Below is a small trained network, with its code and all its weights. Each question gives an input and a class and asks what happens when units are switched off, that is, made to give their printed mean instead of their output.

import numpy as np


def w(rows, s, z=0):
    codes = np.array(rows[::2]) - 128.0
    scale = np.full(codes.shape[1], s)
    scale[-1] = z or s
    return codes * scale


def f(y):
    return y / 2 * (1 + np.tanh(0.7978845608 * (y + 0.044715 * y**3)))


def log_softmax(a):
    a = a - a.max(-1, keepdims=True)
    return a - np.log(np.exp(a).sum(-1, keepdims=True))


def net(x, mask):
    res = np.array(x, float).reshape(1, 5) / 4 @ E
    y = f(res @ A[0][:, :-1].T + A[0][:, -1])
    res = res + np.where(mask, y, B[0][:, -1]) @ B[0][:, :-1]
    return log_softmax(res[-1] @ U[:, :-1].T + U[:, -1])


A, B = {}, {}
E = w([
[128,129,128,129,130,124],'x0',
[249,160,114,217,79,134],'x1',
[150,235,1,68,166,153],'x2',
[95,124,125,210,249,149],'x3',
[140,125,141,118,139,129],'x4',
],0.012)
A[0] = w([
[95,129,159,197,207,142,141],'neuron 1',
[130,164,78,119,203,127,91],'neuron 2',
[68,114,111,139,209,108,117],'neuron 3',
[74,121,152,29,65,134,171],'neuron 4',
[192,149,129,248,190,145,2],'neuron 5',
[98,163,63,118,186,198,101],'neuron 6',
[132,191,100,101,194,127,112],'neuron 7',
[196,153,128,135,41,153,104],'neuron 8',
[196,162,114,151,101,156,62],'neuron 9',
[203,121,137,172,69,98,151],'neuron 10',
[156,216,37,64,159,130,140],'neuron 11',
],0.016,0.008)
B[0] = w([
[74,80,149,64,138,169,211],'neuron 1',
[132,198,157,159,114,114,187],'neuron 2',
[98,152,199,95,135,163,195],'neuron 3',
[81,73,47,204,158,76,223],'neuron 4',
[90,75,4,213,127,45,208],'neuron 5',
[138,209,163,174,137,141,200],'neuron 6',
[116,189,162,155,127,82,191],'neuron 7',
[172,151,196,90,115,170,209],'neuron 8',
[164,123,89,66,107,170,181],'neuron 9',
[163,163,201,188,124,110,217],'neuron 10',
[150,179,45,83,125,135,251],'neuron 11',
],0.026,0.021)
U = w([
[123,7,123,191,119,78,253],'0',
[152,162,191,181,104,110,125],'1',
[124,134,36,143,135,72,183],'2',
[203,125,90,83,76,145,9],'3',
[89,53,166,86,156,155,46],'4',
],0.011,0.0047)

Each question gives the input, the list of numbers given to net, and the class t.
The units are the neurons (one row each of A and B). Each row of codes is followed by its name. A weight is (code - 128) times the scale printed after its matrix; where a second scale follows, it is the last column's (A, B and U).
mask holds one flag per neuron, in row order. A switched-off neuron (its flag False) gives its mean, the last column of its row in B, instead of its output. The means were averaged over made-up inputs and are rounded, as every weight is.
A unit's drop is (log p(t) with every unit on - log p(t) with that unit switched off) / (log p(t) with every unit on - log p(t) with every unit switched off).
The circuit of an input: a set's keep is (log p(t) with only the set's units on - log p(t) with every unit switched off) / (log p(t) with every unit on - log p(t) with every unit switched off). Starting from all 11 units, units are removed one at a time, each time the one whose removal leaves the highest keep (on an exact tie, the one counted first), for as long as the keep stays at least 0.8.
units of the circuit, in order: the units of the circuit, biggest drop first
unit that matters most: the unit with the biggest drop
top k neurons: the k neurons with the biggest drops, biggest first
drop of u: that unit's drop, to one decimal
input [-8,8,-4,3,-6], class 0: units of the circuit, in order => neuron 5; neuron 11
input [6,-5,-1,6,5], class 4: units of the circuit, in order => neuron 1
input [6,8,-3,2,1], class 0: top 2 neurons => neuron 5; neuron 11
input [5,0,-6,1,-7], class 4: top 2 neurons => neuron 5; neuron 4
input [-7,1,0,0,8], class 1: top 3 neurons => neuron 5; neuron 4; neuron 11
input [3,8,5,-1,-2], class 3: top 2 neurons => neuron 8; neuron 9
input [4,-7,-3,-1,-7], class 0: units of the circuit, in order => neuron 4; neuron 11
input [-7,1,-2,3,5], class 0: top 2 neurons => neuron 11; neuron 8
input [1,3,1,0,-8], class 3: top 3 neurons => neuron 4; neuron 6; neuron 7
input [-5,-8,1,4,-1], class 1: top 2 neurons => neuron 6; neuron 2
input [1,-8,4,2,1], class 1: top 3 neurons => neuron 3; neuron 6; neuron 5
input [6,5,1,-6,-1], class 3: top 3 neurons => neuron 9; neuron 6; neuron 7
input [7,0,-1,2,-3], class 4: top 2 neurons => neuron 4; neuron 5
input [3,8,3,-5,0], class 3: unit that matters most => neuron 9
input [8,7,-8,1,-3], class 0: top 2 neurons => neuron 5; neuron 6
input [5,8,-3,8,-6], class 0: drop of neuron 5 => 0.5
input [4,-7,3,2,-1], class 1: drop of neuron 3 => 0.1
input [-4,4,-7,5,-7], class 0: drop of neuron 6 => 0.0
